In the rows, 128 means zero.
Each row has two labels, one from each of two sets.
[114 164 143 167 134 120 153 112  92 119 138 114 118 116 133 119] -> <78>, Q561
[ 63 149 135 177 121 145 146 111 117 117 143 144  74 115 112 141] -> <78>, Q561
[117 159  94 127 148 117 141 115 114 117 108 114 139 123 119 113] -> <78>, q896
[158 155 149 137 155 112 145 124  88 133 144 118  98 134 119 139] -> <76>, q234
[114 156 126 153 130 130 153 121 115 106 134 132  94 137 131 135] -> <78>, q896
[  4 242  86  83  88 164 120 214 163  98 112 192   4 137 117  80] -> <78>, Q561
[ 95 157 138 148 122 116 150 116  97 130 135 133  87 129 133 141] -> <76>, q234
[110 154 150 182 149 113 143 111 112 105 149 134 110 119 119 143] -> <78>, q896
[122 135 142 179 150 117 145 118  95 119 130 120 153 108 110 135] -> <76>, q896
[132 139 134 169 155 111 151 104 111 119 141 116 137 137 129 127] -> <78>, q896
[108 143 158 176 136 125 129  98  97 125 139 142 147 120 144 163] -> <76>, Q561
[ 96 252 127 140 145 124 184 131  67  94 142  94   4 126  98  88] -> <78>, Q561
[114 153 118 137 168 143 132 141 118 121 119 161 130 152 129 126] -> <78>, q896
[112 142 123 158 136 139 146 122 111 114 125 144 165 140 126 124] -> <78>, q896
[129 169 147 167 142 130 145  93  90 104 137 187 131 119 121 138] -> <78>, q234
[ 44 129 143 192  97 115 129  82 101 121 134 125  83 106 135 140] -> <78>, Q561
[143 164 143 143 148 141 151 137  95 113 125 163 147 146 127 109] -> <78>, Q561
[105 175 141 141 137 130 159 133  93 143 122 111  78 145 124 120] -> <76>, q234
[132 145 123 105 151 111 148 114  73 126 139 120 113 128 124 127] -> <76>, q234
[152 169  97 104 156 119 165 139 108 115 127 134 153 123 108 105] -> <78>, q896
[149 109 130 154 158 119 135 123 111 129 129 142 216 131 150 137] -> <78>, q896
[ 87 175 136 159 132 115 155 116  84 121 143 134  66 113 124 115] -> <78>, Q561
[ 96 151 111 141 146 129 155 138 106 125 122 141 155 131 154 122] -> <78>, Q561
[136 124 156 165 155 115 143  93  88 140 136 125 134 130 121 130] -> <76>, Q561
[ 73 170 126  95 120 130 137 149 116  99 143 128  51 103 123 101] -> <78>, q896
[ 85 131 149 174 155 119 132  92  91 125 134 131 139 111 132 135] -> <78>, Q561
[ 85 159 124 161 134 133 140 121 105 113 121 138  92 128 120 114] -> <78>, q896
[149 188 121 121 146 126 166 130 112 126 123 125  89 119 118 111] -> <78>, Q561
[124 138 153 124 139 125 136 113 106 117  86 109 138 120 115 151] -> <76>, q234
[113 158 126 146 133 123 139 100  99 123 133 133 125 123 117 124] -> <78>, Q561
[ 69 134 129 137 129 145 137 139 122 132 122 156 181 193 134 130] -> <78>, q234
[ 76 164 156 193 133 114 142  95  76 125 147 118  70 128 120 134] -> <78>, q896
[131 160 133 119 145 139 153 134 106 117 121 140 124 136 121 127] -> <78>, Q561
[120 158 140 163 141 115 147 111  92 121 128 116 108 124 145 141] -> <76>, q896
[ 92 184 129 172 130 127 140 132 104  96 139 126  46 131 118 130] -> <78>, q896
[177 158 126 126 152 121 164 135 104 119 120 124 121 124 121 108] -> <78>, Q561
[129 195 130 133 122 121 176 137  94 103 149 116  77 105 122 121] -> <78>, q896
[ 31 130 157 194 106 124 127  90 101 132 136 131  81 114 138 155] -> <78>, q864
[ 58 160 118 174 122 154 137 129 103 132 141 148 104 126 128 151] -> <78>, q234
[ 85 154 130 173 127 125 147  98 102 117 130 144 122 122 123 135] -> <78>, Q561
[144 159 149 148 142 125 150 111  96 134 141 127 122 118 129 132] -> <78>, q896
[109 101 150 198 152 138 138 109  90 135 132 161 219 128 146 144] -> <78>, q234
[112 114 133 142 165 139 126 134 112  89 121 159 196 136 141 157] -> <78>, Q561
[116 126 176 173 135 127 141  99  77 126 112 128 150 145 112 151] -> <78>, q234
[ 93 153 136 139 128 129 130 139 120 126 135 126  78 118 117 138] -> <78>, q234
[ 78 175 123 181 127 120 145 106  96 125 142 139  58 115 132 141] -> <78>, q234
[127 155 130 143 141 119 144 133 108 117 125 135 146 137 120 120] -> <78>, Q561

Each row has two labels, one from each of two sets.
[134 142 119 123 120 145 127 125 144 120 125 130 126 140 139 143] -> C, <54>
[131 159 136 127 131 139 137 121 102 123 129 124 128 126 130 132] -> F, <53>
[125 154 146 127 123 128 122 131 149 124 136 135 127 135  99 111] -> C, <60>
[114 164 122 148 133 141 125 125 146 109 119 139 130 127 144 120] -> C, <60>
[120 152 134 120 118 143 112 125 141 123 132 122 104 126 128 118] -> C, <53>
[119 147 162 106 120 139 103 124 129 128 137 127 127 122 123 142] -> F, <50>
[122 161 137 126 124 138 109 115 136 134 137 122 124 125 128 125] -> C, <53>
[125 172 148 124 127 140 106 115 122 134 143 133 124 112 127 121] -> F, <53>
[122 121 128 132 125 115 124 133 142 133 143 119 139 133 109 115] -> V, <60>
[106 170 113 150 106 154 110 130  53  97 125 144 118 107 193 105] -> C, <50>
[122 134 133 153 133 123 129 122 147 115 134 134 127 135 119 126] -> V, <60>
[112 132 133 119 113 121 117 143 145 119 136 124 120 132 115 106] -> V, <60>
[120 145 114 143 137 129 122 125 137 123 124 148 119 130 120 120] -> V, <60>
[130 154 141 144 147 131 125 128 112 120 141 132 145 120  94 127] -> F, <60>
[115 134 131 118 109 137 112 123 137 116 141 126 126 137 137 125] -> V, <53>
[114 163 146 123 158 122 112 127 147 128 120 122 124 134  77 122] -> C, <60>
[120 138 127 119 111 134 139 132 142 122 145 129 133 124 133 117] -> V, <60>
[122 161 140 135 143 126 123 132 141 121 145 129 133 126 102 123] -> C, <60>
[127 142 170 109 130 127 102 116 111 143 168 118 125 134  91 119] -> F, <50>
[113 153 136 134 140 125 130 150 116 120 124 125 126 122 101 111] -> V, <60>
[115 138 128 136 142 118 116 140 146 114 134 129 127 130 103 111] -> V, <60>
[132 151 140 124 149 122 127 132 147 139 137 116 131 132  79 126] -> C, <60>
[118 161 144 127 155 120 122 138 137 131 134 123 120 124  87 109] -> C, <60>
[121 153 109 146 132 140 124 115 137 122 124 137 130 124 131 139] -> C, <60>
[136 148 146 136 140 124 122 133 133 133 131 129 124 129 100 121] -> C, <60>
[116 178 132 153 138 146 116 121 133 112 128 137 123 133 117 120] -> C, <60>
[114 130 116 121 127 133 127 125 150 118 112 135 124 128 141 119] -> V, <60>
[127 150 159 151 130 135 120 108 102 139 156 135 128 143 100 128] -> F, <50>
[125 156 140 126 136 135 110 126 139 125 127 131 125 131  99 121] -> C, <60>
[122 107 122 107 122 118 123 145 141 124 133 124 134 124 134 102] -> V, <60>
[114 166 134 145 140 133 124 126 121 114 128 128 108 123 114 142] -> C, <60>
[124 178 144 158 140 141 122 107  91 121 135 138 113 132 119 122] -> F, <60>
[134 136 125 118 113 122 125 101 155 114 127 125 138 128 138 132] -> V, <53>
[126 145 151 100 136 130 104 112 128 125 139 125 108 124 110 115] -> C, <50>
[120 155 151 130 123 132 127 112  97 132 140 125 130 130 131 125] -> F, <53>
[132 163 127 130 124 147 121 114 158 118 141 133 128 135 123 151] -> C, <54>
[133 160 136 101 126 140 115 117 143 131 126 132 129 132 112 132] -> C, <53>
[130 147 140 121 134 130 113 122 139 132 128 134 123 133 105 131] -> C, <53>
[135 168 151 139 142 136 131 121 103 125 142 132 131 126 111 123] -> F, <60>
[131 168 135 120 142 137 126 125 128 123 125 142 118 127 110 133] -> C, <60>
[117 147 142 166 139 124 123 131 105 124 143 145 120 115 108 111] -> F, <60>
[128 147 203 121 148 122 121 142 143 130 128 126 124 131  90 115] -> C, <60>
[127 155 133 121 127 128 123 135 132 120 128 126 123 125 120 117] -> C, <60>
[119 148 131 125 134 132 111 111 144 127 142 136 123 132 118 128] -> C, <50>
[115 125 138 136 123 123 110 126 133 125 166 126 138 124 124 113] -> V, <50>
[113 164 141 112 144 138 118 121 143 117 119 134 111 122 111 120] -> C, <60>
[133 164 145  94 106 144  94 116 153 139 146 125 133 128 115 124] -> C, <53>

Each row has two labels, one from each of two sets.
[ 98 124 140 104 145 130 111 133 120 136 133 122 133 120 145 122] -> [25], q793
[148 124 143 136 127 138 138 119 147 137 116 126 117 122 113 136] -> [28], q894
[150 130 147 144 127 136 135 127 142 127 115 120 104 132 120 135] -> [28], q894
[141 129 113 121 146 126 120 121 142 122 121 141 126 143 151 133] -> [28], Q495
[148 125 136 144 134 138 136 123 145 130 117 125 123 131 125 133] -> [22], q894
[125 125 139 124 116 123 115 108 130 136 130 125 120 130 141 140] -> [28], Q495
[114 136 113 139 135 130 126 142 136 132 128 138 132 134 133 132] -> [28], q675
[138 124 122 118 147 127 114 118 137 131 123 137 132 135 153 127] -> [28], q793
[135 125 112 133 130 130 122 119 141 129 123 137 132 133 131 142] -> [28], Q495
[146 126 114 116 145 130 117 127 148 140 114 147 129 121 137 133] -> [28], q793
[146 128 131 143 136 133 129 129 123 124 118 119 134 128 116 124] -> [25], q894
[138 126 138 128 129 129 115 102 138 127 123 134 128 137 151 138] -> [22], Q495
[142 126 138 138 124 137 138 126 155 130 125 125 108 131 134 140] -> [28], q894
[127 126 124 137 136 135 120 114 119 128 119 114 147 135 130 138] -> [25], Q495
[135 122 131 147 120 135 139 120 147 133 125 128 115 129 122 128] -> [28], q894
[143 117 135 109 129 130 124 105 139 132 119 134 122 130 144 138] -> [22], q793
[119 118 112 129 138 125 117 116 114 132 125 135 160 127 116 127] -> [21], Q495
[118 121 129 150 125 120 108 100 133 139 124 119 138 133 135 137] -> [28], Q495
[148 131 155 131 143 142 128 122 131 121 116 115 121 131 130 118] -> [25], q894
[143 129 158 132 122 126 129  95 138 126 126 122 109 125 128 129] -> [28], q894
[144 131 118 131 142 112 121 121 138 131 119 135 138 139 120 135] -> [28], Q495
[134 128 128 129 146 123 116 129 117 121 130 130 140 125 128 123] -> [25], Q495
[136 137 143 136 124 132 137 147 149 135 136 128 100 122 130 126] -> [28], q885
[129 121 119 142 135 129 122 114 143 134 116 137 138 137 136 138] -> [28], Q495

Each row has two labels, one from each of two sets.
[ 81 126 195 105  75 133 123 112 150  87 101 126 122 153 108 126] -> W, q767
[167 114 147 135 102 123 101 157 120 115  97 121 120 117 126 144] -> Q, Q581
[182 162 174 129 144 111 148 116 136 100 102 144 144 135 112 126] -> Q, q964
[119 112 220 131 114 138 121 109 115  91  87  98 119 133 178  78] -> Q, q964
[138 132 127 122 141 125 109 169 144 122 177  89 122 110 144 102] -> Q, Q581
[145  84 182 128  66 132 134 125  46  97  58 176 137 162 184 106] -> Q, Q581
[135 118 148 128  76 127 120 130  99 122 118 129 117 109 151 123] -> G, Q581
[ 87 134 116 122 142 107 114 163 165 130 149 127 102 119 112 127] -> R, Q581
[107 138 120 130 110 133 129 118  89 165  98 123 130 134 121 109] -> Q, Q581
[ 60 158 124 133 164 127 130  84 136 180 128 140 121 114 119 112] -> Q, q767
[ 43 113 112 123 117 127 127 134 140 163 125 149 116 122 130 150] -> W, Q581
[135 153 159 224 132 135 112 120 156 109 119 107  95 125 106 123] -> Q, q767
[156  86 192 134  98 138 109 134 155  54  65  91  99 116 144 109] -> Q, q964
[122 132 204 135 100 145 118  98 123 120  86 142 115 126 156 106] -> Q, q767
[175 152 132 151 111 118 124 147 125 131 111 124 111  89 115 134] -> Q, Q581
[157 178 150 151  78 122 128 154 139 132  90 126 113 104 102 126] -> G, Q581
[ 87 129 130 121 150 150 115 102 124 137 134  96  96 119 147 106] -> Q, Q581
[158 144 136 136  99 131 123 162 125 120 115 132 118 124 115 118] -> W, Q581
[ 58 133 171 115 114 124 145  61 113 131  44 146 150 151 147 116] -> Q, q964
[ 97  73 159 115 156 137 123 110 109  73 210 108 121 165 193  70] -> Q, q767
[118 169 127 124 137 126 159 103 193 128  80 143 116 104  92 134] -> Q, q964
[161 153 144 123  99 132 117 137 107 120  83 159 132 100  97 114] -> Q, Q581
[143 134 207 121  72 126 113 110 142  80  76 145 130 120 127 117] -> Q, q964
[177 121 176 130 102 137 123 133 127  85 107 151 136 128 141  95] -> Q, q767
[144 140 184 121 108 121 111 118  85  99  71 130 117 120 123 127] -> Q, q767
[149 132 168 120  64 141 102 122 100 114  56 138 105  87 109 126] -> Q, q767
[174 103 171 127  82 143 133 112 102  98  79 121 138 113 139 132] -> Q, q903
[141 125 157 120  94 123 118  74 115 112 103 115 103 123 141 109] -> Q, Q581
[124  85 171 130  99 134 107 136 104 108 113  79 106 131 161  97] -> Q, Q581
[170 136 199 103 121 112 128 148 164  72 122 108 108 126 136  99] -> Q, q964
[106 145 165 125  81 138 134 103 103 119  12 156 120 119  99 132] -> Q, q964
[105 142 135 127 114 122 108 110 137 194  76 126 104 127 124 113] -> Q, Q581
[159 113 209 131  92 115 117 141 109 103 108  79  95 120 166 105] -> Q, Q581
[ 57 119 160 112 135 127 107 109 156 121 108 114 108 135 101 133] -> R, q964
[138 167 142 124 104 146 131 128 161 115  62 155 125  98  81 126] -> G, q964
[ 63 175  76 130 190 112 137 145 169 190 165 138 100 138 143 147] -> W, Q581
[174 144 154 130  97 105 117 171 145 108 121 121 111  96 124 118] -> Q, Q581
[109 132 177 125 136 130 104  99 167 104 114 104  86 113 134 111] -> Q, q964
[ 96  78 185 127  82 131 123 119  89 111  85 101 110 145 170  91] -> Q, Q581
[ 85  95 177 117  96 125 120 166 146 104 157 113 101 138 139 103] -> W, Q581
[143 163 146 130 149 132 122 139 195 107 131 112 111 109 100 120] -> Q, q964
[144 138 181 124 114 124 121 114 153  96 100 134 131 127 116 115] -> Q, q964

Each row has two labels, one from each of two sets.
[135 125 125 111 129 128 149 144 132 109 108 105 136 131 124 128] -> X, L
[125 140 138 140  92 112 120 102 108 143  74 159 156 123  93 128] -> Y, L
[146 152 123 130  97 134 136 144 115 118  74 118 144 125 109 116] -> J, L
[123 126 130 121 142 131 140 120 128 116 169 124  86 122 127 137] -> X, B
[111 120 122 121 155 130 115 131 130 116 137 145 109 128 135 128] -> S, B
[127 157 129 131  92 130 128 151 137 119  71 125 151 125 107 111] -> S, L
[115 157 132 139 151 123 155 131 117 131 202 108 128 137 129 117] -> X, B
[131 117 127 121  98 120 106 139 131 130 103 177  99 132 105 146] -> Y, B
[119 127 128 108 103 127 124 164 130 110  71 124 119 135 120  95] -> J, B
[134 123 126 114 119 140 137 153 119 120 111 149 118 132 122 130] -> J, B
[102 120 123 114 107 130 136 152 127 130  82 130 114 143 131 121] -> S, B
[114 144 133 124  99 119 147 176 129 112  83 150 133 146 101 114] -> J, B
[130 128 128 127 128 120  83 165 120 115 111 134 111 131 137 133] -> J, B
[137 114 120 129 138 129 147 142 127 122 125 126  94 139 120 126] -> J, B
[104 125 123 118 126 125 134 147 130 127 130 144 112 136 123 131] -> X, B
[160 141 127 117  89 135 143 175 136 114  54 115 156 127 103 119] -> J, L
[129 140 130 130 121 127 127 139 119 129  98 122 148 120 117 121] -> X, L
[130 123 124 121 106 153 118 123 137 134 136 158 170 128 115 138] -> Y, B
[121 126 122 123 124 117 143 153 122 126 109 123 117 136 120 120] -> X, B
[115 117 126 114 132 136 144 168 122  94 112 140 101 132 114 129] -> X, B
[132 122 142 120 104 119 113 138 133 133 114 171 143 127 123 132] -> Y, B
[113 115 118 129 150 127 163 149 111 111 151 118 110 142 131 115] -> X, B
[123 138 116 113  79 115 127 170 133 111  63 159 133 125 114 126] -> S, B
[126 128 132 123 145 122 131 146 125 126 132 124 115 132 135 129] -> X, B
[106 128 124 130 117 119 136 140 126 111 141 123 127 129 112 138] -> X, B
[106 118 126 115 136 126 147 165 126 118 108 117 123 134 124 104] -> J, B
[131 130 131 114 117 157 131  95 122 149 106 114 117 142 130 118] -> S, B
[120 138 140 103  63 120 118 181 119 113  49 188 141 134  88 138] -> Y, B
[126 151 136 101  77 108 123 141 134 127  66 198 143 123  88 146] -> Y, B
[123 146 148 107  86 119 116 130 111 126  78 157 151 132  97 131] -> Y, B
[129 107 121 129 180 131 129  98 131 126 200  93 106 130 159 124] -> X, B
[161 108 130 119 129  88 115 116 130  99 151 180 117 134 150 144] -> Y, B
[129 129 124 112 111 124 127 156 133 124  93 159 132 122 124 134] -> Y, B
[121 127 126 112 140 133 121 141 137 119 127 129 111 132 133 125] -> X, B

Each row has two labels, one from each of two sets.
[121 116 127 135 138 143 126 128 128 110  98 114  98 144 130 111] -> D, A
[122 137 132 141 125 138 138 127 137 134 114 106 119 150 113 110] -> D, A
[107 129 128 132 131 131 129 121 128 138 167 124 106 138 122 130] -> D, K
[125 148 120 140 117 125 127 117 122 131 196 112 124 108 106 119] -> D, K
[126 172 119 143 122 134 140 122 126 130 118 115 112  92 105 118] -> D, A
[121 130 127 133 103 125 134 128 115 127 134  92 121 117 121 116] -> T, A
[131  87 122 124 149 155 118 133  98 111  55 120 114 125 132 103] -> N, A
[136  82 124 135 132 141 104 128 131  95 125 119 119 137 134 107] -> D, M
[127 164 129 142 117 147 123 132 131 109 147 115  72 127  87 127] -> T, M
[119 106 127 127 154 162 124 131 132 118  58 125 102 158 148 103] -> D, A
[125 149 135 133 129 127 128 125 125 143 170 129 113 110 130 148] -> T, K
[131  99 134 133 128 128 115 119 123 125 143 133 137 125 145 134] -> N, K
[131 126 130 139 141 124 111 128 119 128  84 137 137 113 150 136] -> N, A
[121 124 114 144 140 129 132 116 111 142 142 124 110 121 102 129] -> D, K
[131 103 135 131 141 156 103 121 132 105 115 137 125 173 135 126] -> D, K
[138 120 122 142 137 125 126 127 153 130 142 137 114  91 130 125] -> N, M
[136 120 130 136  94 131 114 121 127 119 144 130 110 107 131 120] -> T, M
[122 122 129 135 133 133 132 114 150 133 154 126 119 141  93 134] -> D, K
[129 106 130 135 141 143 110 120 123 112 129 143 118 145 111 129] -> D, M
[131 118 129 135 141 130 143 122 141 134 138 136 121 123 109 125] -> D, K
[115 100 120 136 131 143 113 115 130 121 152 117 101 145 123 129] -> E, K
[131 150 126 132 122 109 145 123 135 145 134 111 135  91 141 130] -> N, A
[112 101 133 129 136 151 116 123 105 111 132 120 103 155 104 121] -> T, K
[132  78 134 132 139 159  97 125 159  94 125 126 104 145 106 133] -> E, K
[127 111 128 133 139 141 114 129 109 113 114 140 133 150 129 110] -> D, M
[137 116 128 124 145 145 127 125 139 123 138 133 100 122 125 126] -> E, K
[124 128 133 131 137 134 122 128 126 111  78 128 117 113 138 117] -> D, A
[132 100 115 118 133 120 122 117 109 145 174 145 143 116 145 135] -> N, K
[130  98 128 127 126 137 126 124 164 114 138 122 127 155 129 118] -> E, K
[127 154 127 131 120 125 146 133 142 130 100 117 114 100 138 119] -> T, A
[125 128 128 133 140 139 130 119 128 129 132 124 102 128 113 118] -> D, K
[122 175 116 133 126 118 138 129 101 131 112 127 125  76  94 143] -> D, A
[140 108 120 130 130 124 134 130 140 128 110 122 123  97 145 111] -> N, A
[132 131 130 125 117 132 113 129 105 138 172 132 129 123 145 129] -> N, K
[120 109 134 129 118 137 129 121 130 123 168 110 120 145 113 124] -> T, M
[134 104 127 130 126 144 119  97 126 113 155 115  99 117 111 110] -> E, K
[140 101 128 114 124 113 122 107 131 129 188 136 157 118 121 128] -> N, K
[128 143 122 132 129 133 131 125 106 134 112 126 113 112 132 117] -> D, A
[129 146 120 133 127 119 135 131 138 128  96 116 116 111 117 142] -> T, A

Each row has two labels, one from each of two sets.
[152 110 121 178 123 158 111 126  55 165 103 135 145  96 125 112] -> U, <248>
[148 123 110 141 106 144 111 127  82 136 131 135  81  92 113 109] -> H, <249>
[122 119 129 122 118 143 122 120  92 110 130 129 126 104 128 127] -> H, <251>
[145 124  86 126 109 136 111 125 102 150 147 135 147  86 129 136] -> H, <251>
[141 114 108 151 135 140 142 128  99 149 131 135 126 122 126 129] -> H, <248>
[143 128 105 162 130 151 140  89 110 133 134 130 118 110 178 112] -> H, <256>
[121 154 104 125 132 137 134 131  81 135 142 140 106 101 102 109] -> H, <251>
[135 120 126 134 128 142 140 130 134 116 124 129 131 105 119  98] -> U, <256>
[138 127 155 125 126 131 131 121 113 152 114 118 136  96 119 114] -> U, <251>
[130 106 100 138 149 149 113 132 100 147 127 135 149 100 128 155] -> Z, <251>
[151 125  97 134 123 140 125 130  70 158 123 116 128  89 119 102] -> H, <251>
[151 118  95 155 142 133 135 109  92 153 129 136 153  89 112 144] -> Z, <251>
[134 133 138 132 130 137 136 122 106 140 116 135  90 121 124 133] -> H, <248>
[139 140 103 136 122 148 115 120  94 168 152 144 129 105  98 129] -> H, <251>
[133 109 123 154 115 124  98 115  76 135 140 119 120  97 137 141] -> U, <249>
[140 102 120 166 136 123 108 120  68 140  86 117 117 111 108 129] -> Z, <249>
[148 126 136 139 100 121 121 130 114 134 115 117  80 107 130 119] -> H, <249>
[125 111 114 128 115 124 126 134  97 142 118 132 122 100 124 100] -> U, <251>
[143 104 146 182 115 154 123 138  53 162 110 136 127  79 112 110] -> H, <248>
[149 128 122 138 119 142 141 125  95 140 131 146 101 119 127 125] -> H, <248>
[142 114 125 151 120 122 114 125  96 146  97 103  92  97  93 112] -> U, <249>
[141 142 107 136 125 129 126 124  96 150 129 139  99 104 127 142] -> H, <251>
[127 128 130 114 106 134 122 120 109 128 119 104 122  86 119 109] -> U, <251>
[145 102  99 146 137 157 133 130 109 152 125 123 134  92 129 100] -> U, <256>
[122 123 125 123 113 110 107 123 127 137 125 122 108  99 132 109] -> U, <249>
[120 122 198 149 117 122 111  91  92 136 111 108  88 103 131 127] -> U, <249>
[143  98 119 134 134 131 138 133 112 145 121 141 103 119 131 113] -> H, <248>
[133 121  96 138 120 124 104 130 102 151 155 129  87  96 131 115] -> H, <249>
[143 103 111 133 143 127 130 124  63 132 154 134 143 100 121 147] -> Z, <251>
[122 113 104 107 154 115 118 128  93 147 102  97 111  90 110 120] -> Z, <251>
[143 113 124 154 147 152 121 120 125 157 119 114 126 108 122 129] -> Z, <256>
